Here is a tiny trained network, its code and every weight. The questions are about switching its units off for an input and a target symbol, where a switched-off unit gives its printed mean instead of its output.

import numpy as np


def w(rows, s, z=0):
    codes = np.array(rows[::2]) - 128.0
    scale = np.full(codes.shape[1], s)
    scale[-1] = z or s
    return codes * scale


def norm(h):
    return h / np.sqrt((h * h).mean(-1, keepdims=True) + 1e-5)


def f(y):
    return y / 2 * (1 + np.tanh(0.7978845608 * (y + 0.044715 * y**3)))


def softmax(a):
    e = np.exp(a - a.max(-1, keepdims=True))
    return e / e.sum(-1, keepdims=True)


def log_softmax(a):
    a = a - a.max(-1, keepdims=True)
    return a - np.log(np.exp(a).sum(-1, keepdims=True))


def net(x, mask):
    ids = ['ΘΣΦΨΩαβγεζηλμξτ'.index(c) for c in x.split()]
    T = len(ids)
    res = E[ids] + P[:T]
    u = 0
    for l in range(3):
        q, k, v = (norm(res) @ M[l].T for M in (Q, K, V))
        z = softmax(np.where(np.tri(T) > 0, q @ k.T / 3**0.5, -1e9)) @ v
        res = res + np.where(mask[u], z, O[l][:, -1]) @ O[l][:, :-1]
        u += 1
        y = f(norm(res) @ A[l][:, :-1].T + A[l][:, -1])
        res = res + np.where(mask[u : u + 8], y, B[l][:, -1]) @ B[l][:, :-1]
        u += 8
    return log_softmax(norm(res)[-1] @ U[:, :-1].T + U[:, -1])


Q, K, V, O, A, B = {}, {}, {}, {}, {}, {}
E = w([
[131,121,125],'Θ',
[95,137,91],'Σ',
[52,175,74],'Φ',
[108,37,171],'Ψ',
[127,31,183],'Ω',
[132,39,183],'α',
[158,73,182],'β',
[176,87,169],'γ',
[67,146,91],'ε',
[139,9,197],'ζ',
[142,187,48],'η',
[168,57,85],'λ',
[147,188,147],'μ',
[3,250,209],'ξ',
[247,119,70],'τ',
],0.017)
P = w([
[151,77,152],'0',
[93,106,10],'1',
[88,136,6],'2',
[96,162,3],'3',
[107,150,23],'4',
[105,170,23],'5',
[107,159,37],'6',
[110,163,47],'7',
[108,168,49],'8',
[106,156,62],'9',
[99,97,77],'10',
[114,102,74],'11',
[67,166,9],'12',
],0.0058)
Q[0] = w([
[136,97,52],'0.h1',
[54,202,58],'0.h1',
[150,4,147],'0.h1',
],0.042)
K[0] = w([
[203,113,102],'0.h1',
[170,253,97],'0.h1',
[122,11,83],'0.h1',
],0.04)
V[0] = w([
[140,147,146],'0.h1',
[212,204,211],'0.h1',
[8,206,169],'0.h1',
],0.012)
O[0] = w([
[149,158,132,158],'0.h1',
[242,251,129,253],'0.h1',
[70,204,136,164],'0.h1',
],0.014,0.0022)
A[0] = w([
[201,2,178,167],'0.n1',
[47,69,8,92],'0.n2',
[143,141,7,111],'0.n3',
[5,117,138,154],'0.n4',
[130,124,144,33],'0.n5',
[108,45,186,143],'0.n6',
[139,71,56,2],'0.n7',
[73,143,31,95],'0.n8',
],0.016,0.0054)
B[0] = w([
[124,160,2,208],'0.n1',
[190,122,88,255],'0.n2',
[168,60,184,235],'0.n3',
[128,191,43,180],'0.n4',
[91,105,159,111],'0.n5',
[155,178,133,176],'0.n6',
[163,152,165,167],'0.n7',
[167,68,157,207],'0.n8',
],0.033,0.0096)
Q[1] = w([
[107,155,197],'1.h1',
[3,57,141],'1.h1',
[94,49,32],'1.h1',
],0.024)
K[1] = w([
[52,91,168],'1.h1',
[123,3,108],'1.h1',
[242,144,63],'1.h1',
],0.02)
V[1] = w([
[40,62,217],'1.h1',
[202,135,33],'1.h1',
[146,249,148],'1.h1',
],0.017)
O[1] = w([
[157,230,40,2],'1.h1',
[157,78,211,199],'1.h1',
[6,13,146,234],'1.h1',
],0.017,0.019)
A[1] = w([
[112,199,145,230],'1.n1',
[51,165,86,104],'1.n2',
[194,144,68,102],'1.n3',
[92,164,61,113],'1.n4',
[46,129,164,232],'1.n5',
[108,147,252,231],'1.n6',
[118,66,75,154],'1.n7',
[137,191,116,254],'1.n8',
],0.03,0.003)
B[1] = w([
[222,60,125,129],'1.n1',
[238,128,17,149],'1.n2',
[139,107,253,180],'1.n3',
[81,38,172,153],'1.n4',
[192,20,54,237],'1.n5',
[33,165,17,253],'1.n6',
[3,90,115,252],'1.n7',
[116,47,159,124],'1.n8',
],0.03,0.014)
Q[2] = w([
[19,200,3],'2.h1',
[141,124,59],'2.h1',
[129,207,141],'2.h1',
],0.02)
K[2] = w([
[141,251,157],'2.h1',
[116,172,129],'2.h1',
[100,129,180],'2.h1',
],0.033)
V[2] = w([
[155,136,117],'2.h1',
[210,180,2],'2.h1',
[71,132,84],'2.h1',
],0.052)
O[2] = w([
[130,100,126,101],'2.h1',
[118,14,4,1],'2.h1',
[113,174,51,145],'2.h1',
],0.041,0.0063)
A[2] = w([
[182,65,76,139],'2.n1',
[150,254,144,85],'2.n2',
[55,165,155,231],'2.n3',
[151,75,163,53],'2.n4',
[177,61,179,3],'2.n5',
[113,165,164,113],'2.n6',
[116,134,44,245],'2.n7',
[94,181,152,116],'2.n8',
],0.038,0.0062)
B[2] = w([
[168,43,168,221],'2.n1',
[87,34,3,181],'2.n2',
[219,222,190,211],'2.n3',
[31,127,160,185],'2.n4',
[27,149,89,200],'2.n5',
[171,116,68,170],'2.n6',
[75,204,234,252],'2.n7',
[140,38,73,172],'2.n8',
],0.049,0.018)
U = w([
[134,157,119,27],'Θ',
[133,156,102,25],'Σ',
[133,165,61,88],'Φ',
[129,162,110,62],'Ψ',
[130,161,115,25],'Ω',
[134,171,99,85],'α',
[136,158,108,35],'β',
[138,159,111,63],'γ',
[143,167,58,204],'ε',
[143,164,108,100],'ζ',
[85,86,254,109],'η',
[178,128,147,252],'λ',
[11,195,89,117],'μ',
[169,45,93,145],'ξ',
[158,126,152,254],'τ',
],0.018,0.0072)

Each question gives the input, a string of symbols that net reads in full, and the target symbol t.
The units are the heads (3 rows each of Q, K, V and O) and the neurons (one row each of A and B). Each row of codes is followed by its name. A weight is (code - 128) times the scale printed after its matrix; where a second scale follows, it is the last column's (O, A, B and U).
mask holds one flag per unit, layer by layer, with each layer's heads first. A switched-off unit (its flag False) gives its mean, the last column of its rows in O or B, instead of its output. The means were averaged over made-up inputs and are rounded, as every weight is.
A unit's drop is (log p(t) with every unit on - log p(t) with that unit switched off) / (log p(t) with every unit on - log p(t) with every unit switched off).
The circuit of an input: a set's keep is (log p(t) with only the set's units on - log p(t) with every unit switched off) / (log p(t) with every unit on - log p(t) with every unit switched off). Starting from the 12 units with the biggest drops (on a tie, the unit counted first), units are removed one at a time, each time the one whose removal leaves the highest keep (on an exact tie, the one counted first), for as long as the keep stays at least 0.8.
units of the circuit, in order: the units of the circuit, biggest drop first
most important unit: the unit with the biggest drop
top k neurons: the k neurons with the biggest drops, biggest first
k most important neurons of layer l: the k neurons of layer l with the biggest drops, biggest first
input μ μ Φ β, target μ: units of the circuit, in order : (2.h1, 2.n7)
input λ η η, target λ: most important unit : 1.n3
input ε η η η η γ μ, target ε: 2 most important neurons of layer 0 : (0.n4, 0.n3)
input η η λ ε η ξ ξ η η, target ξ: top 2 neurons : (1.n2, 1.n3)
input ζ λ ε λ, target λ: top 2 neurons : (1.n6, 1.n3)
input Σ Ω ε, target ε: top 2 neurons : (2.n2, 0.n3)
input η λ η ξ η γ, target ξ: top 2 neurons : (1.n2, 1.n6)
input η ε λ, target λ: top 4 neurons : (1.n6, 1.n5, 1.n3, 0.n1)
input μ Ψ η α Θ λ μ η, target μ: top 4 neurons : (1.n6, 1.n3, 0.n2, 0.n1)
input ξ Ω η η Ω μ Ψ, target ξ: top 2 neurons : (1.n2, 1.n6)
input ξ η μ τ Σ η β, target ξ: top 3 neurons : (1.n2, 1.n6, 0.n3)
input μ μ Φ ξ ε ε Ψ ξ λ Θ, target ξ: 4 most important neurons of layer 0 : (0.n2, 0.n8, 0.n3, 0.n1)
input ζ Φ η ξ η η, target ξ: 2 most important neurons of layer 1 : (1.n2, 1.n5)
input μ η η η ξ τ ε ξ, target μ: units of the circuit, in order : (2.h1)
input η λ ε, target λ: 4 most important neurons of layer 1 : (1.n5, 1.n3, 1.n7, 1.n6)
input ξ λ Θ Φ μ η λ Σ η ξ ε Φ, target ξ: top 3 neurons : (1.n2, 1.n5, 1.n7)
input ε μ β, target ε: 4 most important neurons of layer 1 : (1.n5, 1.n7, 1.n6, 1.n2)
input μ η γ Ψ η τ τ ξ, target μ: top 2 neurons : (2.n7, 1.n6)
input η η λ ε, target λ: top 4 neurons : (1.n5, 1.n3, 1.n7, 1.n6)
input ε λ η μ η μ, target μ: 3 most important neurons of layer 2 : (2.n2, 2.n7, 2.n1)
input λ α γ, target λ: most important neuron of layer 0 : (0.n1)
input η λ ζ, target λ: top 3 neurons : (1.n6, 0.n1, 1.n3)
input λ τ ε λ η η η η μ τ, target λ: top 2 neurons : (2.n3, 0.n1)
input ξ η μ ε Ψ η ε, target ξ: 2 most important neurons of layer 1 : (1.n2, 1.n7)
input μ Ω η η τ, target μ: 3 most important neurons of layer 1 : (1.n7, 1.n3, 1.n6)
input ε ε η μ ζ, target ε: 2 most important neurons of layer 1 : (1.n5, 1.n7)
